Here is a tiny trained network, its code and every weight. The questions are about switching its units off for an input and a class, where a switched-off unit gives its printed mean instead of its output.

import numpy as np


def w(rows, s, z=0):
    codes = np.array(rows[::2]) - 128.0
    scale = np.full(codes.shape[1], s)
    scale[-1] = z or s
    return codes * scale


def norm(h):
    return h / np.sqrt((h * h).mean(-1, keepdims=True) + 1e-5)


def f(y):
    return y / 2 * (1 + np.tanh(0.7978845608 * (y + 0.044715 * y**3)))


def log_softmax(a):
    a = a - a.max(-1, keepdims=True)
    return a - np.log(np.exp(a).sum(-1, keepdims=True))


def net(x, mask):
    res = np.array(x, float).reshape(1, 4) / 4 @ E
    u = 0
    for l in range(4):
        y = f(norm(res) @ A[l][:, :-1].T + A[l][:, -1])
        res = res + np.where(mask[u : u + 4], y, B[l][:, -1]) @ B[l][:, :-1]
        u += 4
    return log_softmax(norm(res)[-1] @ U[:, :-1].T + U[:, -1])


A, B = {}, {}
E = w([
[250,103,253],'x0',
[172,237,134],'x1',
[132,130,123],'x2',
[87,15,113],'x3',
],0.0049)
A[0] = w([
[133,231,99,70],'0.n0',
[86,110,72,6],'0.n1',
[98,205,80,173],'0.n2',
[6,146,187,65],'0.n3',
],0.011,0.0023)
B[0] = w([
[203,54,79,238],'0.n0',
[36,203,22,179],'0.n1',
[223,70,88,254],'0.n2',
[87,181,2,153],'0.n3',
],0.0075,0.0036)
A[1] = w([
[132,168,141,53],'1.n0',
[85,246,38,254],'1.n1',
[164,175,113,49],'1.n2',
[140,85,196,203],'1.n3',
],0.012,0.0032)
B[1] = w([
[34,229,33,110],'1.n0',
[193,86,124,255],'1.n1',
[154,254,68,129],'1.n2',
[145,152,172,231],'1.n3',
],0.0077,0.0057)
A[2] = w([
[5,167,114,81],'2.n0',
[153,174,189,63],'2.n1',
[251,126,255,250],'2.n2',
[72,195,175,151],'2.n3',
],0.009,0.0023)
B[2] = w([
[99,48,72,122],'2.n0',
[60,119,70,145],'2.n1',
[2,202,103,248],'2.n2',
[59,87,67,125],'2.n3',
],0.0071,0.011)
A[3] = w([
[73,69,209,24],'3.n0',
[118,37,78,7],'3.n1',
[9,122,95,116],'3.n2',
[68,79,224,44],'3.n3',
],0.011,0.0022)
B[3] = w([
[222,134,126,174],'3.n0',
[11,142,92,206],'3.n1',
[173,68,246,253],'3.n2',
[233,108,106,196],'3.n3',
],0.012,0.0048)
U = w([
[107,93,36,153],'0',
[226,117,110,253],'1',
[125,156,212,200],'2',
[85,253,141,17],'3',
[54,33,114,8],'4',
],0.019,0.0042)

Each question gives the input, the list of numbers given to net, and the class t.
The units are the neurons (one row each of A and B). Each row of codes is followed by its name. A weight is (code - 128) times the scale printed after its matrix; where a second scale follows, it is the last column's (A, B and U).
mask holds one flag per neuron, layer by layer. A switched-off neuron (its flag False) gives its mean, the last column of its row in B, instead of its output. The means were averaged over made-up inputs and are rounded, as every weight is.
A unit's drop is (log p(t) with every unit on - log p(t) with that unit switched off) / (log p(t) with every unit on - log p(t) with every unit switched off).
The circuit of an input: a set's keep is (log p(t) with only the set's units on - log p(t) with every unit switched off) / (log p(t) with every unit on - log p(t) with every unit switched off). Starting from the 12 units with the biggest drops (on a tie, the unit counted first), units are removed one at a time, each time the one whose removal leaves the highest keep (on an exact tie, the one counted first), for as long as the keep stays at least 0.8.
circuit, biggest first: the units of the circuit, biggest drop first
unit that matters most: the unit with the biggest drop
top k neurons: the k neurons with the biggest drops, biggest first
top k neurons in layer l: the k neurons of layer l with the biggest drops, biggest first
drop when u is switched off: that unit's drop, to one decimal
input [-4,-1,7,-6], class 0: top neuron in layer 1 : [1.n3]
input [4,-7,-2,7], class 1: circuit, biggest first : [3.n3; 3.n0]
input [-1,5,3,1], class 0: top 2 neurons : [3.n2; 0.n0]
input [2,8,5,0], class 3: top 2 neurons : [2.n2; 3.n2]
input [0,0,-1,-4], class 0: circuit, biggest first : [0.n0; 3.n2]
input [0,8,-1,-2], class 1: top 3 neurons : [0.n0; 3.n1; 0.n2]
input [-4,2,-2,-2], class 1: top 2 neurons : [2.n2; 2.n1]
input [4,7,6,5], class 2: top 2 neurons : [3.n2; 3.n1]
input [-1,-1,-3,0], class 0: top 2 neurons in layer 1 : [1.n1; 1.n3]
input [0,6,8,-4], class 1: top 3 neurons : [0.n0; 3.n1; 0.n2]
input [7,8,6,7], class 2: top 3 neurons : [2.n2; 3.n2; 3.n1]
input [0,5,2,2], class 0: top 2 neurons : [0.n0; 3.n2]
input [3,-5,2,4], class 1: top 2 neurons : [3.n3; 3.n0]
input [2,6,-1,-2], class 3: circuit, biggest first : [2.n2]
input [6,7,3,-8], class 3: top 2 neurons : [3.n2; 2.n2]
input [6,5,-8,-5], class 3: drop when 2.n1 is switched off : 0.0
input [4,8,3,-3], class 3: drop when 3.n2 is switched off : 0.1
input [4,3,-4,-3], class 3: drop when 1.n2 is switched off : 0.2
input [2,4,7,8], class 2: top 2 neurons in layer 1 : [1.n3; 1.n1]
input [4,-4,-8,8], class 1: unit that matters most : 3.n3
